[[124 119 133 132]
 [117 116 121 123]
 [117 126 139 136]
 [132 150 132 137]
 [116 115 126 125]
 [115 122 137 133]
 [123 126 126 124]
 [124 117 128 122]]
|
[[132 123 136 137 125 133 124 122]
 [133 121 139 132 126 137 126 128]
 [119 116 126 150 115 122 126 117]
 [124 117 117 132 116 115 123 124]]

[[134 128 122 135 112 128 127 124 122]
 [126 133 121 123 139 123 121 140 131]
 [125 122 121 127 139 137 122 120 132]
 [127 122 131 125 153 119 130 122 139]
 [130 127 115 131 137 134 118 125 132]]
|
[[122 131 132 139 132]
 [124 140 120 122 125]
 [127 121 122 130 118]
 [128 123 137 119 134]
 [112 139 139 153 137]
 [135 123 127 125 131]
 [122 121 121 131 115]
 [128 133 122 122 127]
 [134 126 125 127 130]]

[[124 108 136 123 144 131 124 134 131 125 138 141]
 [150 130 135 141 149 147 122 100 133 145 121 138]
 [122 130 126 148 146 109 143 110 147 137 119 109]
 [133 107 117 125 148 135 140 138 137 139 140 124]
 [120 126 123 128 153 127 101 123 134 116 135 124]]
|
[[141 138 109 124 124]
 [138 121 119 140 135]
 [125 145 137 139 116]
 [131 133 147 137 134]
 [134 100 110 138 123]
 [124 122 143 140 101]
 [131 147 109 135 127]
 [144 149 146 148 153]
 [123 141 148 125 128]
 [136 135 126 117 123]
 [108 130 130 107 126]
 [124 150 122 133 120]]

[[127 137 120]
 [151 112 128]
 [135 141 117]
 [137 109 130]]
|
[[120 128 117 130]
 [137 112 141 109]
 [127 151 135 137]]

[[117 130 128 135 118 131 128 126 133 126 120 131]
 [114 137 115 133 123 151 114 126 136 133 128 119]
 [122 124 124 124 124 127 119 125 128 124 125 120]
 [121 129 129 134 120 133 123 129 136 127 124 127]
 [127 129 132 129 125 121 113 141 143 115 122 110]
 [126 137 110 133 121 139 143 114 106 137 127 141]
 [109 129 134 140 115 131 136 124 136 126 116 141]
 [126 148 114 143 111 125 136 134 122 113 111 125]]
|
[[131 119 120 127 110 141 141 125]
 [120 128 125 124 122 127 116 111]
 [126 133 124 127 115 137 126 113]
 [133 136 128 136 143 106 136 122]
 [126 126 125 129 141 114 124 134]
 [128 114 119 123 113 143 136 136]
 [131 151 127 133 121 139 131 125]
 [118 123 124 120 125 121 115 111]
 [135 133 124 134 129 133 140 143]
 [128 115 124 129 132 110 134 114]
 [130 137 124 129 129 137 129 148]
 [117 114 122 121 127 126 109 126]]

[[149 139 121]
 [141 121 129]
 [111 104 125]
 [135 119 141]
 [117 126 137]]
|
[[121 129 125 141 137]
 [139 121 104 119 126]
 [149 141 111 135 117]]

[[129 101 145]
 [149 135 122]]
|
[[145 122]
 [101 135]
 [129 149]]
---
[[137 118 139]
 [120 122 110]
 [133 123 107]
 [114 133 109]
 [113 151 130]
 [140 139 124]]
|
[[113 151 130]
 [140 139 124]
 [114 133 109]
 [133 123 107]
 [120 122 110]
 [137 118 139]]

[[112 139 106]
 [137 145 154]
 [132 149 157]
 [112 123 109]
 [144 131 144]
 [120 150 104]]
|
[[120 150 104]
 [132 149 157]
 [137 145 154]
 [112 139 106]
 [144 131 144]
 [112 123 109]]

[[120 135 147 115]
 [111 144 157 134]
 [148 128 134 135]]
|
[[111 144 157 134]
 [120 135 147 115]
 [148 128 134 135]]

[[117 122 116 146  99 131]
 [105 131 112 146 108 125]
 [116 112 103 109 130 118]]
|
[[105 131 112 146 108 125]
 [117 122 116 146  99 131]
 [116 112 103 109 130 118]]

[[117 134 146 114 143 125 127 117 118 128 126 119 145 134 140 119]
 [132 129 123 136 108 132 140 141 136 137 141 154 115 124 127 126]
 [148 136 104 148 112 139 125 140 139 133 132 138 117 131 131 130]
 [118 128 132 116 133 114 111 112 116 123 125 122 134 118 121 127]]
|
[[148 136 104 148 112 139 125 140 139 133 132 138 117 131 131 130]
 [117 134 146 114 143 125 127 117 118 128 126 119 145 134 140 119]
 [132 129 123 136 108 132 140 141 136 137 141 154 115 124 127 126]
 [118 128 132 116 133 114 111 112 116 123 125 122 134 118 121 127]]

[[111 109]
 [132 111]
 [105 136]
 [147 102]
 [111 112]
 [118 119]
 [119 118]
 [111 105]
 [104 137]]
|
[[104 137]
 [105 136]
 [118 119]
 [119 118]
 [111 112]
 [132 111]
 [111 109]
 [111 105]
 [147 102]]
